What each symbol does to the items:
state | ~ & + @
PC | CF LQ LS SL
TB | ZZ JT ZS HG
RG | BB DH NC GZ
DG | DQ HL HR QN
GF | GG TQ JP RR
GP | DS NB none JL
LC | QG SR JZ LZ
NB | GP none none ZL
DJ | HF TP MT GJ
BN | none GJ MN none
MN | NL HF TP none
CQ | TQ JP BT JD
GL | RR JD GF HT
RQ | BT FC HC CQ
TQ | GF CQ CR GL
ZF | HM TN ZL LP
QG | BD LC MZ PQ
JP | CQ CR RQ GG
CR | JP BT FC GF
FC | RQ HG RH JP
LQ | PC FD PZ RP
JL | TN ZL DS JR
RR | HS GL GG NF
LF | MT TR BH DJ
DS | FR GP none TN
LZ | PQ LH QG FD
HF | MN DJ LL BN
NH | PG DQ HL JB
HC | HG RH TB BT
TR | LF CD BP TP
LL | TP MT TR MN
LH | LZ BD LC LS
MT | LL LF CD HF
JH | DN DD JF JZ
BD | LH QG SR PZ
ZZ | RH TB DC FC
MM | RP CF LQ DC
SL | ZS RP CF TB
BP | BH NF ZP LF
CF | MM PC FD ZS
NC | PP LP JR BB
DH | RG PP LP GH
RP | SL MM PC JT
GZ | GQ GH BB HL
GQ | HR GZ FM DG
MD | JZ MB JH LC
HL | DG RN GQ PG
GG | JD GF CQ HS
PG | QN NH DG DD
FR | ZL DS NB ZF
JT | TB DC SL HC
NF | BP HT HS TR
LP | NC FZ HM RG
NL | GJ MN DJ none
GH | GZ FM RG RN
RH | HC ZZ JT RQ
PP | DH NC FZ FM
QN | JF PG DQ JH
DN | MB JH JB MZ
CD | TR BH NF LL
PQ | PZ LZ BD LQ
BH | CD BP HT MT
ZL | JL FR GP HM
FM | GH BB DH HR
LS | FD PZ LZ CF
HR | RN GQ GH DQ
DQ | NH DG RN JF
RN | HL HR GZ NH
BB | FM RG PP GQ
TN | ZF JL FR FZ
GJ | BN NL HF none
JR | FZ HM TN PP
FZ | LP JR ZF DH
HM | JR ZF JL NC
FD | LQ LS PQ MM
ZS | DC SL MM ZZ
DD | JH JB QN MD
ZP | HT HS GL BH
JD | GL GG TQ ZP
BT | CR RQ HG TQ
MZ | SR JZ MB BD
JB | DD JF PG MB
DC | JT ZS RP RH
HG | FC HC ZZ CR
PZ | LS PQ LH PC
JZ | MZ MD DN QG
MB | MD DN DD SR
JF | JB QN NH DN
SR | LC MZ MD LH
HT | NF ZP RR CD
HS | ZP RR JD BP
TP | DJ LL LF NL

In the rows, zero is written as 49.

The rows follow the links: the fewer symbols apart two items are, the more alike their rows tend to be.

Some items and rows for them; each showing differs a little:
DN [ 56  71  72  57  61  54  28  59  75  54  43  15  58  63  35  50  51  84  48  41  38  47  74  44  61  62  17  32  24  55  30  51  40  43  62  71  76  24  62  68  14  59  62  44  76  52  49  41]
HL [ 56  59  66  45  64  49   7  63  85  45  46  32  41  72  39  48  54  78  58  40  50  57  72  63  54  67  34  31  22  49  35  52  15  44  71  83  77  27  53  67  35  64  62  51  62  45  37  41]
MB [ 56  72  72  58  60  55  31  58  73  55  43  14  59  63  35  49  51  85  48  40  35  47  73  41  62  61  15  33  24  57  30  52  43  42  61  69  76  25  63  68  12  59  61  44  77  53  50  41]
QG [ 47  73  66  67  55  55  54  51  60  60  40   9  71  55  33  51  48  82  44  39  28  41  65  25  64  54  13  43  34  64  29  52  62  43  49  58  66  29  68  62   4  54  60  42  78  59  61  43]
GL [ 50  38  33  48  33  48  84  35  13  52  53  71  49  24  61  48  45  14  37  60  52  41  28  42  40  30  66  63  73  43  65  45  79  54  29  13  22  72  39  29  67  31  32  47  35  48  56  56]
GJ [ 79  48  50  44  35  54  70  40  16  55  56  73  40  19  69  43  50  11  27  72  55  40  46  57  35  33  54  44  60  29  66  45  78  55  39   8  36  68  34  37  68  26  25  45  48  41  47  52]
JR [ 36  42  51  39  63  42   5  63  85  36  48  45  36  77  40  50  51  71  70  35  57  63  57  67  52  68  55  43  33  51  39  51   1  45  69  91  65  32  49  61  54  69  64  55  41  44  35  44]
ZS [ 27  52  38  68  38  51  97  34  25  59  42  33  76  36  40  52  42  49  42  43  29  37  31  11  57  35  40  68  66  67  45  49  88  47  25  27  30  56  62  37  27  41  49  44  53  64  73  53]
FC [ 32  41  30  58  34  48  96  32  16  55  48  55  65  29  51  50  43  29  40  51  40  39  24  23  48  31  58  70  74  57  57  46  85  51  24  18  21  67  50  30  50  36  40  47  40  58  66  56]
ZP [ 56  38  36  46  33  49  80  35  14  52  54  74  46  22  64  46  46  11  35  64  54  41  31  47  37  30  65  59  70  40  67  45  77  54  30  12  24  73  37  31  70  30  30  47  35  46  53  56]
HF [ 77  47  47  43  34  53  70  40  16  54  56  74  40  19  69  43  49   9  29  71  56  40  43  57  35  31  57  47  61  31  68  44  77  54  38   8  34  69  34  37  69  27  26  46  45  40  47  53]
CQ [ 40  38  31  53  33  47  90  34  13  52  50  65  56  26  57  49  44  20  39  56  47  41  24  33  43  30  63  67  75  50  62  46  81  53  26  15  20  71  44  29  61  33  36  47  35  54  61  56]
MD [ 55  72  71  59  60  55  34  57  72  56  42  13  61  62  34  50  51  85  48  40  34  46  73  38  62  60  14  34  25  57  29  52  47  43  59  67  74  25  64  67  11  58  60  44  77  54  51  40]
ZL [ 29  38  45  40  63  41   8  62  84  34  47  46  38  78  38  51  50  71  72  33  57  64  52  64  52  68  59  47  37  53  39  52   1  45  67  91  61  35  50  58  55  70  66  56  37  45  37  45]
RH [ 29  45  32  63  36  49  98  32  18  56  46  47  69  31  47  51  42  36  41  49  36  38  26  17  51  32  53  71  73  62  53  47  87  50  23  21  23  64  54  32  42  38  43  45  44  61  69  55]
MN [ 77  47  48  44  35  54  70  40  16  53  57  75  40  19  69  43  49  10  29  72  56  40  44  57  34  31  56  46  60  30  67  44  78  55  38   8  34  68  34  37  69  27  26  45  46  41  47  53]
ZZ [ 29  46  32  63  36  49  99  32  20  57  45  45  71  32  46  52  42  39  41  47  35  38  26  16  52  33  50  70  72  63  52  47  88  50  23  22  24  63  55  33  39  39  45  45  45  61  70  55]
JZ [ 54  73  70  62  59  55  37  55  69  57  41  12  64  61  34  50  50  85  47  40  33  45  71  36  62  58  14  36  27  59  29  52  49  43  58  65  73  25  64  67   9  58  61  43  78  55  53  42]
GG [ 46  38  31  50  33  47  87  35  13  51  53  69  52  24  60  48  44  16  38  59  50  41  26  39  41  30  65  64  73  46  64  46  79  53  27  14  22  72  41  29  65  32  34  47  34  51  58  56]
JF [ 58  67  71  52  63  52  17  62  80  50  44  22  50  67  37  48  53  82  53  42  42  51  75  53  58  65  23  31  22  52  31  51  30  43  68  76  78  24  58  69  23  61  61  47  71  48  43  41]
CF [ 29  60  46  70  43  53  91  37  33  61  40  23  80  41  37  53  43  62  41  41  26  36  40   9  61  39  29  63  58  70  40  50  86  46  29  34  40  48  67  44  15  45  52  41  62  65  73  50]
ZF [ 34  41  48  39  64  41   6  62  84  35  47  45  37  77  39  50  51  71  70  34  57  63  55  66  53  68  57  44  35  51  39  51   1  46  68  91  64  33  50  60  55  69  65  56  40  45  35  44]

Each walk starts at a row. The symbols on each line, taken left to right, move it on to the next item.
Answer with the item's row; about right is enough.
start [ 42  72  61  69  52  55  67  47  52  61  40  10  76  52  33  51  46  79  42  39  25  39  59  17  64  49  15  48  41  67  32  51  72  43  43  50  59  33  68  57   4  52  58  41  75  62  66  45]
~ + @ @ + ~	[ 34  65  52  71  46  54  82  41  41  62  40  15  80  45  34  52  44  70  41  39  23  37  49  11  63  44  23  57  50  69  35  50  81  44  35  40  48  42  68  49   8  48  55  41  69  64  70  48]
~ ~ & & + + @	[ 38  68  57  71  49  55  75  44  47  62  39  12  78  48  33  52  45  75  41  38  24  38  53  13  64  47  18  53  46  69  33  51  77  43  38  45  53  38  68  53   5  50  56  41  72  63  68  46]
start [ 39  44  52  38  63  43   4  63  85  37  48  44  35  76  40  50  52  72  69  36  57  63  59  68  52  68  53  40  31  49  39  52   2  45  70  90  66  32  49  63  52  67  63  55  44  44  34  44]
+ @ + ~ ~ @	[ 46  48  57  40  64  45   2  64  85  39  47  41  36  75  40  50  52  73  64  38  56  62  64  68  52  68  48  37  28  48  38  51   5  46  71  88  70  30  50  64  48  67  63  53  49  44  34  43]
+ @ ~ @ @ ~	[ 58  63  69  48  64  51  11  63  82  48  46  28  45  70  39  49  53  79  55  41  46  54  74  59  55  66  29  30  22  50  33  52  22  44  70  80  77  25  56  69  31  63  62  49  66  46  40  41]
start [ 29  58  43  71  42  52  93  37  31  61  40  25  79  40  38  53  43  59  41  41  26  35  37   9  61  38  33  64  61  69  41  49  86  47  28  32  37  50  65  42  17  44  51  42  61  66  72  51]
~ ~ & & @ + ~	[ 27  54  40  69  39  51  95  35  27  60  43  30  78  38  40  52  42  53  41  42  28  37  34  10  58  36  38  67  65  68  44  49  88  47  25  29  33  55  62  38  24  42  50  43  56  64  72  52]
~ ~ + ~ &	[ 28  56  41  69  40  51  95  35  28  61  42  27  78  39  39  53  42  56  41  41  27  37  35   9  59  37  35  66  63  69  43  49  88  47  26  30  34  52  64  40  21  43  50  42  57  64  72  51]
start [ 58  66  71  50  62  52  15  62  81  50  44  24  48  68  39  49  52  81  54  40  44  53  74  55  57  66  25  30  22  51  32  51  26  44  68  79  78  24  58  69  26  63  61  47  69  47  41  40]
~ + ~ @ &	[ 58  68  71  53  62  52  19  61  79  51  44  21  52  67  37  49  52  83  52  41  41  51  76  51  58  64  21  31  23  53  31  52  32  42  66  75  78  24  59  69  20  62  62  46  73  49  44  40]
& + @ & + ~	[ 58  65  70  49  63  51  13  62  81  49  45  25  46  69  38  48  53  80  54  41  46  54  75  57  57  66  27  30  22  50  33  52  24  44  69  79  78  24  56  69  28  64  62  48  68  46  41  40]
start [ 54  58  66  44  65  49   5  64  84  44  47  34  40  72  40  49  53  78  59  40  51  57  71  64  54  68  35  31  23  48  35  51  14  45  71  83  76  27  53  69  38  65  62  51  60  44  36  42]
@ + & ~ + + ~	[ 50  52  61  41  64  47   4  64  85  41  47  39  38  74  40  48  53  74  62  39  55  60  67  67  52  68  43  34  26  47  37  51   8  46  72  86  73  29  51  66  44  67  62  52  53  44  34  42]
+ & + & ~ &	[ 38  43  52  39  64  43   5  63  85  37  48  45  36  77  40  49  52  72  69  35  57  64  58  68  52  68  54  41  32  50  38  51   2  46  70  90  66  32  49  61  53  68  64  55  42  44  35  44]
start [ 58  38  36  46  33  49  79  36  14  51  54  74  45  23  65  46  46  10  35  65  55  42  32  48  37  30  65  58  70  39  67  45  77  55  32  11  25  72  37  31  71  29  30  48  37  45  52  56]
& + & & &	[ 44  37  31  51  33  48  88  34  13  52  52  68  54  26  58  49  44  17  38  58  49  41  25  36  41  30  64  65  74  47  63  45  79  53  27  14  21  72  42  29  64  32  34  47  35  51  59  56]
& @ ~ + ~	[ 48  37  31  49  34  48  85  34  13  52  53  70  50  24  61  47  45  15  37  61  51  41  27  40  40  29  65  63  73  45  64  46  79  54  29  14  22  72  41  29  67  32  32  48  35  50  56  56]
start [ 37  39  30  55  33  48  93  32  15  53  50  61  59  27  55  50  43  24  40  54  45  40  24  29  45  31  62  69  75  53  61  47  83  53  25  16  20  70  46  29  57  34  37  46  36  55  63  56]
@ @ ~ & ~ ~ &	[ 53  37  34  47  34  48  82  35  13  52  54  73  48  23  63  47  46  12  36  63  53  42  30  46  38  30  65  60  72  41  66  45  77  54  30  12  23  73  39  31  70  30  31  47  36  48  54  56]
& ~ + +	[ 42  38  31  52  33  48  89  33  13  51  51  66  54  26  58  48  44  19  40  57  48  41  25  36  43  30  63  66  74  49  63  46  81  52  26  14  21  71  43  29  63  33  36  47  35  52  60  56]
